Here is a tiny trained network, its code and every weight. The questions are about switching its units off for an input and a class, where a switched-off unit gives its printed mean instead of its output.

import numpy as np


def w(rows, s, z=0):
    codes = np.array(rows[::2]) - 128.0
    scale = np.full(codes.shape[1], s)
    scale[-1] = z or s
    return codes * scale


def f(y):
    return np.maximum(y, 0)


def log_softmax(a):
    a = a - a.max(-1, keepdims=True)
    return a - np.log(np.exp(a).sum(-1, keepdims=True))


def net(x, mask):
    res = np.array(x, float).reshape(1, 4) / 4 @ E
    y = f(res @ A[0][:, :-1].T + A[0][:, -1])
    res = res + np.where(mask, y, B[0][:, -1]) @ B[0][:, :-1]
    return log_softmax(res[-1] @ U[:, :-1].T + U[:, -1])


A, B = {}, {}
E = w([
[208,117,169,205,81,188],'x0',
[159,55,81,75,162,255],'x1',
[32,186,32,111,134,188],'x2',
[43,192,233,170,138,175],'x3',
],0.007)
A[0] = w([
[54,153,84,36,143,2,224],'n0',
[78,229,195,212,98,137,254],'n1',
[216,80,163,131,59,10,177],'n2',
[168,76,156,191,145,235,117],'n3',
[35,145,196,61,183,164,109],'n4',
[157,115,199,180,112,50,230],'n5',
],0.0079,0.004)
B[0] = w([
[89,157,96,209,147,126,254],'n0',
[75,119,183,202,80,128,247],'n1',
[184,110,52,136,253,157,236],'n2',
[146,54,254,80,12,86,205],'n3',
[81,135,137,54,114,197,191],'n4',
[134,109,63,188,141,81,230],'n5',
],0.0088,0.0082)
U = w([
[185,73,138,65,85,163,116],'0',
[47,172,140,119,146,138,1],'1',
[127,91,58,202,165,121,254],'2',
[255,91,78,134,193,84,49],'3',
[124,145,169,226,86,89,239],'4',
],0.0096,0.0039)

Each question gives the input, the list of numbers given to net, and the class t.
The units are the neurons (one row each of A and B). Each row of codes is followed by its name. A weight is (code - 128) times the scale printed after its matrix; where a second scale follows, it is the last column's (A, B and U).
mask holds one flag per neuron, in row order. A switched-off neuron (its flag False) gives its mean, the last column of its row in B, instead of its output. The means were averaged over made-up inputs and are rounded, as every weight is.
A unit's drop is (log p(t) with every unit on - log p(t) with that unit switched off) / (log p(t) with every unit on - log p(t) with every unit switched off).
The circuit of an input: a set's keep is (log p(t) with only the set's units on - log p(t) with every unit switched off) / (log p(t) with every unit on - log p(t) with every unit switched off). Starting from all 6 units, units are removed one at a time, each time the one whose removal leaves the highest keep (on an exact tie, the one counted first), for as long as the keep stays at least 0.8.
units of the circuit, in order: the units of the circuit, biggest drop first
unit that matters most: the unit with the biggest drop
k most important neurons: the k neurons with the biggest drops, biggest first
drop when u is switched off: that unit's drop, to one decimal
input [-5,1,-8,0], class 3: units of the circuit, in order	n1, n2
input [6,5,2,-5], class 0: units of the circuit, in order	n3, n0
input [7,-2,-5,-4], class 3: unit that matters most	n2
input [-6,-1,-8,0], class 3: 3 most important neurons	n2, n1, n4
input [-4,-5,-7,4], class 2: units of the circuit, in order	n2, n5
input [-4,-7,-2,-3], class 2: units of the circuit, in order	n0, n2
input [-7,-7,-8,6], class 2: 3 most important neurons	n2, n5, n3
input [0,-4,-5,1], class 2: units of the circuit, in order	n2, n3
input [7,1,4,-6], class 0: 4 most important neurons	n0, n5, n3, n2
input [-7,7,-7,1], class 0: units of the circuit, in order	n5, n0
input [0,5,3,6], class 0: units of the circuit, in order	n0, n3
input [5,8,2,6], class 0: 2 most important neurons	n3, n0
input [8,8,-2,4], class 0: 2 most important neurons	n3, n0
input [0,-3,-5,-1], class 3: units of the circuit, in order	n2
input [-2,3,5,2], class 1: drop when n4 is switched off	0.2
input [8,1,-5,0], class 3: drop when n4 is switched off	0.1
input [2,-6,-4,1], class 2: drop when n3 is switched off	0.2
